Each row has a hidden stage along a path, written after it and counted from one end. A new block has a new path.
[ 175  279  -28 -240 -118  -66   83  -14  -78 -199   76 -291  -23  -92
   -1  281  -85  138  248  -79  -33  133 -163  -99  -44    4   67  118
 -147  201  183 -247 -121 -167 -252   12   51   38  101 -232 -167] | 16
[-127  238 -209  -20  224   93  -75 -331  -76   41 -237 -214 -303   61
  -59 -112   73 -136 -123  166   34   -8   22  237 -371  -44   92  229
 -118  214   84  -65   47  -21 -355 -257  348 -116   59   21  -32] | 18
[ -14   85  -13 -178  -73  -60  141   79  160    9   -4  -79   30  -91
 -111  -11   29  177   31 -101   10   45 -112    0  -97   44    0   18
 -159   50  -17  -88  -36  -90   15  -75   89    1   66   69  -76] | 2
[-123  -58  121  -81 -226   76  -58    3  -27  -11  -66  140  -12   10
 -121   12  114 -112  -15 -160 -249   20  142  176  -54   56 -252  -18
  -91   30  220  -82  -59  136  288  -76 -140  -94  184  177 -157] | 8
[ 330  263 -158  -60  186 -253  349  -70  -57   -9  -70 -172 -153 -137
 -126  337  119  202   25  257  129   -9 -336   90 -223   87  176  132
 -108  -73   99  -42  138 -168  -83 -407  173  259   15  -65  -33] | 16
[ -74 -216   50 -108 -188 -135   72  228   43  -11  158   32  -63  -62
  -74  107  112   26  129  -25 -127  277   80 -133  150   46 -131 -148
   45   50   -6 -184  -93  108  329   10  -45  -17  112   -4 -133] | 6
[-132  -87   27  -60   60  -22  -42    7  261   14    2   11  111   14
  -96 -170  161   78 -145  -53   99   92  -75 -169   31   51  107   25
   -2  -33  -64 -164   22   25  -26  118   49  -20  -52  147  -10] | 4
[ -21 -290  -63   42  165 -213   33  131  307   72  114   48   20  -42
  -50  -94  212  160 -177  145  180  123 -119 -308  203   81  239  -26
  126 -160 -172 -157  106   69  140   22   59   68 -154  134   82] | 4
[-205 -130  133  -61 -166   17  -71   41   19  -26    6   91   32   28
 -128  -71  170 -128    9 -176 -186  149  168   39   77   21 -181  -69
   -2   58  142 -192  -62  177  255   86 -112 -111  160  168 -101] | 8
[ 123  213   21 -317 -359  108  162  114   83  -43   -5  -55   34 -153
  -57  191 -200  251  133 -186 -165 -119  -92  174 -280  133 -140   87
 -353   20  173   96 -184 -181   88 -218  -35    1  193  -37 -218] | 2
[-265 -135 -162   32    6   38   94  164  107  123   94  -39 -219  -25
  -90 -232  -61  -75   69   45  -99  158  440  122  -21  220   78   20
  -95  -61   63  157 -184  209  351 -109  173 -209  339   49  150] | 22
[ -32  355   94 -228   13   54   20 -138   82 -225   16 -298  272   -9
 -108   -1   24   86  101 -236  107  174 -175 -172  -74   44  180  180
 -115  111  174 -297 -119 -136 -444  323   47   32   92 -118  -77] | 15
[-174   13 -166 -201 -119  -61  202  149   84   73   84 -246 -185 -164
  -63 -150 -131  131  176 -100  -85   87  199  155  -75    2   26   29
 -182  165  -46  -16 -173  -11   81 -154  269 -166  246   34   59] | 0
[  66  276 -144 -213 -104   14   97  -74 -189  -78  -22 -284 -270  -76
  -12  245 -108   18  220   70 -114  129  -11  142 -281    3  -50  125
 -181  255  168  -84 -133 -113 -184 -235  208  -31  194 -236 -195] | 17
[ 288  344   -3 -217  -89 -185  224  -12 -120 -177    1 -219  -16 -125
  -89  375   23  171  248  -77  -46   76 -275    8  -64   -6   -6   71
 -181  163  218 -254   -8 -190 -151 -125   -2  135  104 -138 -170] | 15
[ -20 -123    3  -48   11   -8  -40   40  256   26    6   71   66  -17
  -48  -68  102  121 -177   12   63  -12  -94 -127    1  104  109   59
  -36 -117  -19  -58   23    9   67  -20   -7   13  -70  134  -31] | 4
[ 194 -156   42  -28 -111 -292   79  169    7  -80  105   63  -29 -102
  -40  220  153   95   96  -67 -121   33  -64 -104  341   -5  -12  -77
    6   -7  150 -283   69   60  309  -77 -195   48   17  115  -36] | 11
[-288 -175 -135   49   19   92   52  181  212  107  138  -27 -101  -14
  -74 -310  -84  -39   11   13  -42  132  449   37   32  284  176   58
  -85 -172   65  182 -207  218  329   10  128 -210  319   61  205] | 22
[-216 -466   76  121   55   97 -572  -52  376  -88  102  141  189  122
  157 -415  100  -72 -349 -173   37 -103  191 -412  539   -2  318  142
  153  -77   67 -337   13  248  -36  446 -226 -271 -227  278  159] | 9
[-216   51  -63  -99  125  243 -475 -254  225 -201   56 -308  106  107
  165 -315 -108  -33 -138 -122  151   58   60 -375  104  -34  408  327
   -5  209   59 -332 -148  -17 -668  464  127 -253 -123 -112   37] | 17
[  28   31   44 -183 -188  -97  202  153   40   -1   36   -2  -24  -96
 -140  178   77  126  127  -51  -96  155  -92   23 -101   75 -165  -80
 -110   37   33  -77  -60  -41  217 -135    4   65  135    2 -187] | 4
[ 258  -48   77  -62  -20 -258  119  143  158 -147  163  -22  206 -118
  -46  197  110  244   49  -98   60   21 -220 -281  338   94  218   34
    1 -157  147 -270   47  -32  104  104 -203  154  -42   52   32] | 12
[-302 -110 -168   -8   70  167   -8   26  155   93   98 -139 -144   -4
  -26 -254  -99  -50  -56  138   27  153  339   11 -152  233  216  153
  -31 -101   11  170 -207  150   68  -13  253 -157  219  -55  111] | 20
[ 139  204 -151 -212 -198  -94  208   43  -77   66 -147  -73 -315 -159
  -75  176  -68  147  141  -40 -204 -146  -59  383 -280  -57 -223   18
 -335  227   96    5  -10 -145  117 -527  140  -63  156   80 -165] | 1
[ 468  188 -213   36  299 -415  368  -65  -50   28 -106  -93 -225 -153
 -112  387  221  249  -51  351  170 -111 -443   73  -98   37  233  108
  -67 -113   68  -98  304 -167  -14 -541  141  315 -110   38   28] | 15
[  89  -52   37 -196 -232  -59  157  228  149  -25  143    9   65 -128
  -64  199  -27  226   88  -42  -52  100  -99 -117  -19  157  -40  -30
 -102  -91   34  -15 -119  -54  239  -62  -61   87   86  -52 -156] | 4
[ -79 -395   70   98   43   39 -476  -28  357 -114  106  124  207   70
  146 -286   83    8 -302 -170   43 -154   90 -402  535   15  325  155
  108 -110  113 -324   36  185  -26  372 -262 -189 -226  254  143] | 10
[ 129  271  -55 -218  -75   -6   90  -43  -50 -154   55 -284  -36  -86
   -9  232  -97  128  181  -14   -4  109 -132  -54 -140   53   99  161
 -149  134  168 -145 -127 -151 -255  -32   97   44  115 -230 -143] | 16
[ 274  377 -100 -225 -156  155  226  -86  -83  -46  -69 -161 -100 -144
  -44  385 -221  187   59  133  -73 -157 -156  271 -527  249   34  286
 -317 -122  304  262 -138 -201  -83 -429   81  152  205 -211 -199] | 17
[ 103 -222   45   86  113 -156 -146    9  254  -78   59   96  163  -10
   10  -81  189  103 -211  -69   85 -116  -98 -269  402   39  286   94
   70 -167  108 -284  138   94   62  140 -198    4 -169  242  135] | 11
[ 163 -190   32   14  -19 -319   47  148   61  -81  112   50   -2  -77
  -38  136  195   99   50  -55  -49   58  -75 -184  406  -22   75  -64
   56  -12  103 -343  104   77  243    2 -169   40  -37  139   27] | 11
[ 152  200 -135  -43  237 -182  107 -145    7  -57  -61 -221 -102  -47
  -65  109  132  102  -22  137  155   52 -247  -65  -70  -15  239  151
  -42   78   57 -227  116 -113 -285 -132  183  100  -56  -34    8] | 16
[-156  -59 -179  -94  -39  138    3   55   74   21  155 -211 -184  -55
   45  -45 -192   24   47  157  -13  160  247  -44 -146  197  192  166
  -50  -26   41  117 -245   64   -3  -55  228 -109  192 -202    6] | 19
[ 259  165 -114   16  318 -287  199 -110   86  -41  -53 -152   -8  -74
 -108  149  213  191  -93  175  242   -8 -367 -115    2   38  335  147
  -11  -93   46 -202  210 -119 -200 -159  127  218 -122   44   83] | 15
[ 252  -23   23    6  -63 -170  -18  -12    7  -69  -79  122  -47  -61
  -29  183  140   72  -57  -69 -129 -205 -127   74  165   -8  -16   53
 -103  -25  247 -197  145   12  181 -218 -209   27  -36  213  -45] | 11
[ -22 -199 -296   50  279 -291  351  163  288  240   72 -120 -193 -194
 -110 -194   78  273 -146  262  217  -28   -6   25    4  117  369   60
   -6 -224 -228  109  104   24  207 -349  340   65    4  195  307] | 0
[-355  -85 -152   -6   32  113   31   64   81  104   60 -122 -210    6
  -85 -275  -49 -127   40   55  -63  213  424  112 -120  176   75   61
  -66   14   31  109 -202  189  167  -41  254 -219  315    2  105] | 21
[-311  -88 -222   17   61  268 -311 -160   76   67  -51 -121 -307   78
   95 -320 -140 -176 -144  101  -66  -25  385  104 -157   65  143  235
  -96  134   71   63 -157  144 -144  -78  251 -340  119   13   50] | 20
[-172 -293  110   66   20   99 -477 -101  292 -113   25  120  199  109
   84 -336  120  -76 -284 -235   -8 -116  125 -278  412  -16  213  143
   71  -32  144 -331   23  188  -62  373 -230 -229 -151  286   97] | 10
[ 275   97    7  -76   20 -275   57   13   13 -162   25  -89   33  -85
  -31  216  134  162   90  -96    8   -9 -257 -150  249  -56  124   48
  -61   88  166 -376  110  -88  -72   -6 -106   80  -67   46  -32] | 13

Each row has a hidden stage along a path, written after it and counted from one end. A new block has a new path.
[-313  283  -54  176 -124  197 -190   17 -113   53  -97  245   93  -20
    1   26  154  -45 -394   87  144 -328  104   -1 -159   91 -114  -66
  284 -115  -73  191 -226  -95  -91  -31 -164  -23  206 -123   19] | 23
[ -24  127   38 -195  222 -183  225 -113   21   36   83  173   54  136
 -105   65   91 -216  141  140   62  268  -83   13 -123   25  -77   96
 -236   25  220   42 -183   67 -187 -591 -323   47  167  199  -60] | 8
[ -81   56  -20  195   12    9  248   22 -200  129  148   31  132  147
   20  -38  124 -146   59    4 -196 -166  228  -27  -81  -53   68  -19
   44   88  -13  179   48   14  177    1  -80  201   22   43  -82] | 7
[ -30  -74 -151  274 -171  346  -96  162 -100  -38  -27  -24   22  159
   92   38 -138  100  -58 -170  -35 -244  139   32   85   92   51 -108
  265 -153  -54  114  171  115  123  459   79   20  -50 -130  178] | 17
[ -22 -156   71  192 -265  389  110  192 -118  -79  148  147  140  419
   47  -27   88  -92 -103 -138 -138 -309  264   45  -34 -123  128   56
  380 -182  -98  263  152    4   94  234 -130  227   -3 -152  -17] | 12
[ 149 -235 -127  123   88   85   94  261  -64   44   51 -105  -18  153
  -28   75  -18   71  247  -60 -275   23   24 -108   47   16  126  -27
 -137  101  -81   47  263  128  144  375  203   50 -134   23 -116] | 2
[ -83  201   83   57  204   60   67  -19  273  -33  170  199  197  498
  331  211 -153 -363  179  182  -71  201 -330  -99 -212 -132 -346  126
 -126 -103  194  122 -206  -45 -219 -335 -266  -32  136  121   -2] | 1
[  -8  -12 -208 -119  -50  -12 -120  140   63 -132   35   53 -193   94
 -135   54  106  222  277 -226  233  285 -104  180   85  -38 -117 -181
 -151   98 -141  148  -17  195 -123  174  231 -246  202   79    2] | 20
[ -92  278 -167   48  103 -117    7  -61  -16   20   12   77  111   30
   75   11  -48  -94  149   50  102   83  -23  -52  -26   47  -35  -29
  -17   31  144   59 -153  167  -40   -4  -68 -156   44   87  130] | 16
[  40   47  192   99   53  169  213   98  267 -108  331  121  201  616
  272  115  -15 -365  170   -7 -227  115 -161   11 -226 -276 -235   80
  -13  -68  -25  247  -91 -142 -120 -212 -105   83  106  144  -69] | 4
[  19 -128    9   83   11  119  188   90 -150   58   53   61   71  180
  -77   26   66  -90   -4   14 -172 -118  160  -30  -32   40  133   59
   50  -35   32  104  121   40   79  -29 -145  204  -23   -7  -79] | 7
[-170  306   79  372  133   76  201  -58  -63  186  151   87  371  246
  309   33  -25 -433 -121  234 -318 -319   98 -208 -267  -71  -60   83
  158  -25  104  162 -128 -163  116 -104 -222  176  -41   17  -20] | 4
[-124 -124 -201 -172 -222   24 -208  199  -86 -124  -82  160 -300  -58
 -456   26  464  351    9 -215  264   84   56  276  117   40   67 -201
   16  145 -392  276   -9  106 -114  207  231 -236  279  -58 -197] | 25
[  71   88   37 -104   38 -176  315   83  -26  -20  261   61  109  144
 -107 -108  274 -146  241  -74  -77  169  142   10 -147 -179   30    1
 -130  193  -78  192  -98   52  -13 -205   15   78  101  249 -145] | 10
[  65   -2  115  -30   40   64  277   49  -58   19  123   47   91  107
  -94  -21   89 -152  -72  -14  -98   -5  149   21 -165   34  -14   24
  -51  -38   46   78  -55  -45  -43 -399 -191  257   95  186  -28] | 9
[   5   41   57   -9  215   41   74   29  196  -28  100  200  168  463
  162  199  -71 -321  184  207 -134  169 -276 -128 -129  -93  -84  192
  -83  -96  183   97  -77    3 -189 -184 -250  -65    3   18  -84] | 3
[ -90  340 -197   22  128 -180  -24  -36  -21   64   -5  -32  -17 -214
  -24  -14   23   51   87  -41  170  139  -19   21  -89  104 -177 -211
 -191  148    6   31 -222   96  -55 -101  132 -173  166  221  114] | 20
[-380  429   -9  183  -69  176 -251  -12  -90   71 -167  394  289   -4
   45   29  213 -236 -551  322  105 -460   79 -189 -255   97    8  109
  453 -188   18  190 -356 -147 -165  -57 -351  -87  100 -226  -26] | 23
[ -97   51    5   87  -39  253  -36    3  -13  -51  -44  250  176  316
   95   96  -89 -195 -141  118   31 -160    4  -58  -36   57   63  157
  291 -287  204   98  -39   66 -110  -31 -372   26  -12 -164  108] | 14
[ 225 -203  -34  -87  -71  -88  343  257 -131  -41  253 -131  -80   37
 -274 -160  304  132  312 -313 -152  159  289  106   -5 -128  141 -137
 -201  277 -264  174  155  122  148   94  303  165   50  271 -169] | 9
[ -78  149  -21  248 -152  280  -30   99   88 -112  140   95  185  361
  266   26  -94 -149  -16 -111  -28 -150   35   16  -79 -112 -106  -36
  290 -156  -37  226  -57   10   -6  228  -18  -31   33  -29  168] | 17
[-388  245  -36  207 -298  217 -220   74 -120  -20  -32  326  100  106
  -82  -12  424  -47 -387   24  102 -432  184   89 -126  -55   13  -72
  481  -39 -321  416 -219 -153  -39  188  -65 -100  228 -230 -129] | 25
[ 139  -20 -180  110 -138   -1  123  243  -33  -99  214 -182  -29   57
  -24 -128   94  174  341 -379  -63   99  191  103   50 -123   28 -245
  -48  213 -275  195  110  177  179  462  465  -56    8  203   52] | 16
[   3  146   47   92  244  -52  197  -20  -93  165  -33   71  258   -5
    2   31   10 -309 -148  293 -241 -144   79 -256 -204  154  143  159
   -2  -35  208  -28  -97  -44    1 -276 -286  149 -118   79  -41] | 6
[ 102  -40  -29 -288  288 -231  190  -37   74   -6   28  110  -45  132
 -196  121   67 -113  300  122   33  425 -191   -2  -23   66   13  111
 -371   68  206  -21  -66  156 -204 -446 -201  -53   81  202 -112] | 7
[  69  -66 -133  213 -218  122  132  242 -136  -57  211 -117   28  134
    1 -137  114  124  210 -343 -129 -111  306   80   51 -132  104 -193
  127  134 -266  241  177  136  247  516  345   61  -21   69   30] | 15
[  98 -139  -64 -114  268  -63  154   -7    2   68  -30  -15 -110   80
 -138  170  -72  -22  188   67  -54  262 -148   31   20  168  -27   11
 -344   15  179  -71   74  112  -92 -317 -128   49   52  150  -36] | 5
[ -21   42   53   28   83   90  139    9 -168   98  -72  172  198   29
 -100    4   58 -205 -250  213  -99 -215  168 -166 -135  166  195  178
  145 -155  203   -1  -41    8  -39 -252 -389  202  -61  -40  -19] | 10
[-164  227 -126  184 -118   85 -140  182 -271  132 -178   69  110 -399
 -226 -128  340   87 -486   65  -22 -466  344 -150 -170  211  182 -115
  267   66 -248  122 -140  -83   74  222  102    8   12  -55  -77] | 24
[ -87   84   49   85  168   87  160  -95 -195  186 -113  131  169  -19
  -52   69  -45 -237 -297  269 -105 -230  128 -141 -145  260   84  144
   59 -169  288  -56  -55  -33  -20 -425 -465  258  -14  -10   31] | 8
[ -30   11  -37   66   35   25  136   73 -253  114  -48  152  196   20
 -128  -49  155 -140 -118  172 -144 -251  257 -199  -61   91  326  154
  178  -33  102   63   46   85   80   51 -236  143 -130  -98  -95] | 10
[ 192 -176 -183  -86  335 -175  137   99 -127  161 -135 -140  -99 -197
 -258   95  -23   89  195  108 -171  184  -29 -142   55  276  214    0
 -380  147  133 -172  174  189   44  -19   62    5 -144  141  -89] | 4
[ 103 -116   35  145 -199  333   70  252   -1 -134  112   56  164  309
   50  -36   23  -72  -71 -152 -151 -198  188  -24  -48  -63  143   47
  310 -161  -98  183  106   27   37  289    1  115  -81  -48   51] | 14
[  21 -152  -29  123  -14   95  169  141  -47   -1  181   55   61  395
   26   54   95  -93  249  -56 -222  -16   59    9   16 -154   97   31
   26   60  -82  224  175   69  109  222   29   75  -29  -31 -141] | 5
[ -26  319    5  210 -140   88   53  189  104  -87  258  -18  192  121
  180 -126  140 -105  -10 -205  -63  -90  127    9 -250 -205 -189 -184
  130   97 -279  277 -216 -111   14  163  281  -47  121  210   56] | 20
[-117  236  -10  286  -83  175  108   -6  -91   42  118   23  198  127
  190  -46  -67 -161 -134  -63  -59 -249  199    2 -138    3  -97  -84
  213  -88   24  152  -93  -31   95   -8  -92  140   63   63  173] | 15
[-101  -46   53  163  127  301  -34   23   79   21  -35  271  208  533
  227  265 -174 -327  -66  290 -182 -141 -198 -174  -75   20   14  262
  184 -298  259   79   44  -21 -118  -23 -427   39  -83 -233  -33] | 3
[ 185   77 -190 -190  157 -234   87   82   72  -72   39 -105  -80 -135
 -160  -25   15  110  338 -143  118  403  -66   31   20   91  -10 -127
 -329  168   22  -33  -79  242  -88  -51  210 -192   45  320   92] | 16
[  47   24    9  144  155   11  227   60  -11   95  142  -61   89  154
   73   53  -17 -156  116   13 -238   13   17  -48 -124  -15  -65  -37
 -152   75   14   81   25  -35   65 -109   15  130   10  167  -47] | 4
[-145   52  -53 -206 -150   72 -206  141  106 -186  -26  313 -108  149
 -251   67  368   95  -49  -66  287  135 -106  173  -49  -50  -85  -39
   73  -10 -233  276 -212   14 -299  -68  -14 -243  309  -31 -155] | 24
[ -57  182   91 -161  182  -85  161 -106   16   22   19  275  184  162
  -62   55   77 -312  -51  247   55  104  -50  -95 -176   47    8  208
  -31 -113  283   34 -234   23 -234 -572 -477   56   93   83  -35] | 10
[-214  205  -10 -140 -151   68 -203  101  172 -200   70  406   38  324
  -60   66  342  -73   -9    4  266  103 -149   99 -122 -196 -149   34
  173  -35 -179  346 -303  -13 -326  -55  -96 -282  303  -65 -145] | 23
[ 129   -8 -206 -207  220 -115  -17   -3   14  -18 -173  -41 -140 -191
 -212   98 -141  133  133   -4  193  324 -129   19   84  326   20  -53
 -298  -30  229 -180  -24  266 -167 -199  -54 -146   26  178  169] | 16
[   5  105 -192 -184  238 -198   18  -96  -84   56 -159   78  -49 -158
 -192   73  -47   15  115  125  192  234  -73  -40   51  263   72   23
 -218   -6  289 -125  -88  256 -142 -265 -204 -126   37  105   95] | 14
